Below is a small trained network, with its code and all its weights. Each question gives an input and a class and asks what happens when units are switched off, that is, made to give their printed mean instead of their output.

import numpy as np


def w(rows, s, z=0):
    codes = np.array(rows[::2]) - 128.0
    scale = np.full(codes.shape[1], s)
    scale[-1] = z or s
    return codes * scale


def norm(h):
    return h / np.sqrt((h * h).mean(-1, keepdims=True) + 1e-5)


def f(y):
    return np.maximum(y, 0)


def log_softmax(a):
    a = a - a.max(-1, keepdims=True)
    return a - np.log(np.exp(a).sum(-1, keepdims=True))


def net(x, mask):
    res = np.array(x, float).reshape(1, 3) / 4 @ E
    u = 0
    for l in range(2):
        y = f(norm(res) @ A[l][:, :-1].T + A[l][:, -1])
        res = res + np.where(mask[u : u + 14], y, B[l][:, -1]) @ B[l][:, :-1]
        u += 14
    return log_softmax(norm(res)[-1] @ U[:, :-1].T + U[:, -1])


A, B = {}, {}
E = w([
[171,101,16,79,90,47,107],'x0',
[177,106,172,34,202,64,60],'x1',
[112,41,74,93,255,165,65],'x2',
],0.0093)
A[0] = w([
[92,122,131,101,166,114,22,133],'L0N0',
[252,131,191,120,140,44,80,125],'L0N1',
[149,173,166,77,167,148,38,118],'L0N2',
[62,125,123,65,136,37,71,202],'L0N3',
[111,153,190,116,121,192,126,37],'L0N4',
[90,168,235,93,165,117,191,186],'L0N5',
[103,205,106,168,226,172,92,138],'L0N6',
[112,140,199,215,151,213,223,116],'L0N7',
[52,123,226,194,110,197,155,138],'L0N8',
[131,165,145,116,56,132,176,179],'L0N9',
[15,167,97,186,116,197,219,253],'L0N10',
[170,103,69,93,156,73,151,90],'L0N11',
[179,161,121,254,121,92,206,229],'L0N12',
[148,192,180,141,109,177,161,137],'L0N13',
],0.008,0.0031)
B[0] = w([
[204,159,123,128,97,162,151,185],'L0N0',
[178,158,148,101,187,139,170,211],'L0N1',
[112,66,245,66,147,118,68,183],'L0N2',
[96,158,124,188,12,188,149,202],'L0N3',
[75,101,92,25,150,213,158,164],'L0N4',
[103,70,51,73,126,152,97,206],'L0N5',
[119,110,141,176,68,108,93,178],'L0N6',
[254,100,40,103,176,74,181,233],'L0N7',
[245,123,137,122,144,26,129,231],'L0N8',
[136,132,119,175,140,79,137,204],'L0N9',
[88,190,96,45,224,96,129,254],'L0N10',
[201,109,156,166,170,150,107,185],'L0N11',
[188,187,98,207,89,57,4,221],'L0N12',
[54,93,77,196,70,173,104,194],'L0N13',
],0.0062,0.0084)
A[1] = w([
[143,55,107,64,85,143,98,179],'L1N0',
[156,147,114,94,248,211,145,196],'L1N1',
[91,176,54,173,102,161,113,135],'L1N2',
[69,48,130,180,85,200,49,64],'L1N3',
[131,141,22,2,99,121,105,171],'L1N4',
[76,109,45,91,143,120,75,1],'L1N5',
[95,200,153,156,56,122,113,33],'L1N6',
[72,152,58,154,174,216,183,149],'L1N7',
[128,99,131,80,71,69,90,143],'L1N8',
[125,127,180,30,180,72,125,152],'L1N9',
[125,153,179,194,25,9,121,4],'L1N10',
[170,167,149,108,63,192,97,168],'L1N11',
[185,117,152,49,32,90,97,213],'L1N12',
[147,138,135,161,223,142,95,214],'L1N13',
],0.0084,0.0016)
B[1] = w([
[150,125,179,157,171,105,48,200],'L1N0',
[187,158,122,134,69,84,86,244],'L1N1',
[126,50,245,31,159,152,97,191],'L1N2',
[80,114,1,184,54,144,133,145],'L1N3',
[3,173,203,96,57,166,208,250],'L1N4',
[113,122,210,184,140,152,191,173],'L1N5',
[125,149,49,47,137,92,181,165],'L1N6',
[97,136,169,11,120,104,183,162],'L1N7',
[199,81,135,174,195,124,107,191],'L1N8',
[100,102,219,149,146,215,105,226],'L1N9',
[114,144,41,143,124,94,161,230],'L1N10',
[71,92,123,70,178,110,152,170],'L1N11',
[173,143,132,137,209,150,114,254],'L1N12',
[133,177,106,176,78,106,142,214],'L1N13',
],0.0072,0.007)
U = w([
[126,110,104,219,113,182,40,131],'0',
[198,214,21,115,139,39,200,150],'1',
[116,159,172,221,146,139,154,19],'2',
[243,105,248,92,205,145,75,161],'3',
[130,141,148,154,115,110,139,59],'4',
[117,163,166,199,138,136,139,7],'5',
[28,151,166,63,127,155,197,140],'6',
[102,43,128,130,68,201,133,115],'7',
],0.015)

Each question gives the input, the list of numbers given to net, and the class t.
The units are the neurons (one row each of A and B). Each row of codes is followed by its name. A weight is (code - 128) times the scale printed after its matrix; where a second scale follows, it is the last column's (A, B and U).
mask holds one flag per neuron, layer by layer. A switched-off neuron (its flag False) gives its mean, the last column of its row in B, instead of its output. The means were averaged over made-up inputs and are rounded, as every weight is.
A unit's drop is (log p(t) with every unit on - log p(t) with that unit switched off) / (log p(t) with every unit on - log p(t) with every unit switched off).
The circuit of an input: a set's keep is (log p(t) with only the set's units on - log p(t) with every unit switched off) / (log p(t) with every unit on - log p(t) with every unit switched off). Starting from the 12 units with the biggest drops (on a tie, the unit counted first), units are removed one at a time, each time the one whose removal leaves the highest keep (on an exact tie, the one counted first), for as long as the keep stays at least 0.8.
units of the circuit, in order: the units of the circuit, biggest drop first
most important unit: the unit with the biggest drop
top k neurons: the k neurons with the biggest drops, biggest first
top k neurons in layer l: the k neurons of layer l with the biggest drops, biggest first
drop of u: that unit's drop, to one decimal
input [-6,-2,0], class 1: units of the circuit, in order : (L0N7)
input [1,-2,4], class 7: units of the circuit, in order : (L0N8, L1N12)
input [1,1,7], class 0: units of the circuit, in order : (L1N3, L0N8, L0N7, L0N10)
input [-7,-1,1], class 1: top 3 neurons : (L0N7, L0N8, L1N2)
input [7,0,3], class 3: top 3 neurons in layer 0 : (L0N10, L0N13, L0N11)
input [2,0,0], class 3: top 2 neurons in layer 1 : (L1N4, L1N10)
input [-4,1,7], class 0: top 2 neurons in layer 0 : (L0N10, L0N6)
input [8,-7,1], class 6: top 2 neurons : (L0N8, L1N4)
input [3,-5,8], class 6: top 2 neurons : (L1N7, L0N12)
input [0,-2,4], class 6: top 2 neurons : (L0N8, L1N7)
input [4,1,7], class 0: top 2 neurons in layer 1 : (L1N3, L1N2)
input [6,0,1], class 3: top 4 neurons in layer 0 : (L0N10, L0N11, L0N7, L0N8)
input [4,5,-4], class 3: top 2 neurons : (L0N1, L0N12)
input [6,-5,8], class 7: most important unit : L0N10
input [7,0,4], class 3: top 3 neurons in layer 0 : (L0N13, L0N10, L0N11)
input [4,-7,0], class 6: top 3 neurons in layer 1 : (L1N2, L1N4, L1N1)
input [2,-3,5], class 6: top 2 neurons : (L1N7, L0N12)
input [-2,3,7], class 0: drop of L0N3 : 0.2
input [-8,-8,5], class 1: drop of L0N8 : 0.1
input [7,1,4], class 3: most important unit : L0N13
input [7,6,-5], class 3: drop of L1N9 : 0.1
input [-2,1,8], class 0: drop of L0N7 : 0.1
